Below is a small trained network, with its code and all its weights. Each question gives an input and a target symbol and asks what happens when units are switched off, that is, made to give their printed mean instead of their output.

import numpy as np


def w(rows, s, z=0):
    codes = np.array(rows[::2]) - 128.0
    scale = np.full(codes.shape[1], s)
    scale[-1] = z or s
    return codes * scale


def norm(h):
    return h / np.sqrt((h * h).mean(-1, keepdims=True) + 1e-5)


def softmax(a):
    e = np.exp(a - a.max(-1, keepdims=True))
    return e / e.sum(-1, keepdims=True)


def log_softmax(a):
    a = a - a.max(-1, keepdims=True)
    return a - np.log(np.exp(a).sum(-1, keepdims=True))


def net(x, mask):
    ids = ['βγδζηθλμξσφ'.index(c) for c in x.split()]
    T = len(ids)
    res = E[ids] + P[:T]
    u = 0
    for l in range(2):
        r = norm(res)
        for j in range(3):
            rows = slice(2 * j, 2 * j + 2)
            q, k, v = (r @ M[l][rows].T for M in (Q, K, V))
            z = softmax(np.where(np.tri(T) > 0, q @ k.T / 2**0.5, -1e9)) @ v
            o = O[l][rows]
            res = res + np.where(mask[u + j], z, o[:, -1]) @ o[:, :-1]
        u += 3
    return log_softmax(norm(res)[-1] @ U[:, :-1].T + U[:, -1])


Q, K, V, O = {}, {}, {}, {}
E = w([
[139,172,168,86,208],'β',
[152,134,118,182,152],'γ',
[118,112,135,85,159],'δ',
[98,100,104,128,54],'ζ',
[92,118,68,137,123],'η',
[132,127,58,155,181],'θ',
[170,63,135,136,204],'λ',
[156,125,114,172,134],'μ',
[106,84,120,109,166],'ξ',
[52,252,111,155,138],'σ',
[88,102,189,145,153],'φ',
],0.023)
P = w([
[154,167,140,149,96],'0',
[234,181,9,43,116],'1',
[79,94,140,146,178],'2',
[154,119,129,157,66],'3',
[201,184,43,83,69],'4',
[70,98,130,143,181],'5',
[153,109,140,147,33],'6',
[246,124,51,24,77],'7',
[72,89,127,124,196],'8',
],0.011)
Q[0] = w([
[69,52,167,177,141],'L0H1',
[160,71,101,109,91],'L0H1',
[198,105,76,92,92],'L0H2',
[138,189,113,103,116],'L0H2',
[4,102,109,101,135],'L0H3',
[136,51,97,151,138],'L0H3',
],0.011)
K[0] = w([
[164,80,237,57,22],'L0H1',
[156,56,152,66,212],'L0H1',
[131,242,46,116,125],'L0H2',
[176,123,58,89,108],'L0H2',
[178,152,104,197,231],'L0H3',
[134,254,164,80,94],'L0H3',
],0.0079)
V[0] = w([
[86,165,143,70,166],'L0H1',
[207,92,123,138,215],'L0H1',
[216,167,87,76,118],'L0H2',
[103,144,38,217,182],'L0H2',
[145,128,91,35,176],'L0H3',
[107,2,128,126,125],'L0H3',
],0.0071)
O[0] = w([
[131,220,175,86,154,138],'L0H1',
[251,219,100,181,181,232],'L0H1',
[203,249,15,124,75,187],'L0H2',
[209,197,96,1,226,254],'L0H2',
[137,98,102,2,184,218],'L0H3',
[152,55,64,159,24,75],'L0H3',
],0.0056,0.003)
Q[1] = w([
[216,188,114,185,66],'L1H1',
[214,235,144,170,254],'L1H1',
[164,227,100,66,179],'L1H2',
[186,202,70,89,211],'L1H2',
[204,208,144,96,99],'L1H3',
[115,154,146,172,204],'L1H3',
],0.0085)
K[1] = w([
[118,134,76,255,85],'L1H1',
[242,118,92,186,191],'L1H1',
[135,216,29,166,96],'L1H2',
[191,189,56,219,178],'L1H2',
[98,141,93,112,52],'L1H3',
[91,188,92,119,211],'L1H3',
],0.009)
V[1] = w([
[66,119,86,93,126],'L1H1',
[101,180,64,176,53],'L1H1',
[214,157,121,104,28],'L1H2',
[122,117,191,173,95],'L1H2',
[104,155,84,117,8],'L1H3',
[102,143,35,111,172],'L1H3',
],0.011)
O[1] = w([
[193,112,106,51,76,104],'L1H1',
[169,57,109,46,193,81],'L1H1',
[112,250,58,108,172,169],'L1H2',
[122,170,254,63,137,2],'L1H2',
[109,192,36,253,230,79],'L1H3',
[62,94,30,49,136,240],'L1H3',
],0.0074,0.0064)
U = w([
[191,234,211,72,107,94],'β',
[190,194,152,147,88,92],'γ',
[156,193,104,65,42,52],'δ',
[2,158,112,215,119,167],'ζ',
[26,32,20,100,213,3],'η',
[199,173,68,51,100,58],'θ',
[225,104,125,136,109,111],'λ',
[170,175,99,226,152,110],'μ',
[165,46,91,45,29,177],'ξ',
[6,155,146,72,236,165],'σ',
[114,124,190,159,105,240],'φ',
],0.0084,0.0069)

Each question gives the input, a string of symbols that net reads in full, and the target symbol t.
The units are the heads (2 rows each of Q, K, V and O). Each row of codes is followed by its name. A weight is (code - 128) times the scale printed after its matrix; where a second scale follows, it is the last column's (O and U).
mask holds one flag per head, layer by layer. A switched-off head (its flag False) gives its mean, the last column of its rows in O, instead of its output. The means were averaged over made-up inputs and are rounded, as every weight is.
A unit's drop is (log p(t) with every unit on - log p(t) with that unit switched off) / (log p(t) with every unit on - log p(t) with every unit switched off).
The circuit of an input: a set's keep is (log p(t) with only the set's units on - log p(t) with every unit switched off) / (log p(t) with every unit on - log p(t) with every unit switched off). Starting from all 6 units, units are removed one at a time, each time the one whose removal leaves the highest keep (on an exact tie, the one counted first), for as long as the keep stays at least 0.8.
circuit, biggest first: the units of the circuit, biggest drop first
unit that matters most: the unit with the biggest drop
heads that matter: for each layer, one digit per head in row order, 1 if its drop is at least 0.15 and else 0, layers parted by /
drop of u: that unit's drop, to one decimal
input ζ β λ λ φ μ, target ξ: heads that matter => 100 / 001
input φ μ ξ, target φ: circuit, biggest first => [L0H2; L1H2]
input β ζ φ λ μ λ, target φ: circuit, biggest first => [L0H2; L1H3; L1H1]
input φ ζ φ ζ, target φ: heads that matter => 000 / 011
input δ θ γ β ζ γ, target ξ: heads that matter => 000 / 001
input β ξ θ ζ θ φ λ ζ δ, target ξ: unit that matters most => L1H3
input β δ ζ β β γ, target σ: circuit, biggest first => [L0H3; L1H3; L1H1]
input ξ δ γ φ β β ζ ζ μ, target ξ: heads that matter => 000 / 001
input ζ β φ β β β γ γ, target μ: heads that matter => 000 / 001
input β δ μ, target σ: heads that matter => 111 / 101
input δ ζ λ, target ξ: heads that matter => 011 / 001
input β φ μ, target φ: heads that matter => 101 / 111
input φ μ φ λ β λ φ ζ η, target ξ: heads that matter => 010 / 001
input β γ μ, target σ: unit that matters most => L0H3
input σ μ ζ μ φ φ, target φ: circuit, biggest first => [L1H2; L0H2]
input φ η ξ, target φ: circuit, biggest first => [L0H2; L1H2]
input φ ξ β ζ β σ ζ μ, target μ: drop of L1H3 => 0.7
input ζ β μ β, target μ: drop of L1H3 => 0.2
input ζ η ξ φ β λ β β μ, target φ: drop of L1H3 => 0.2
input β μ σ ξ, target σ: drop of L0H3 => 1.1
input β δ γ, target σ: unit that matters most => L0H2
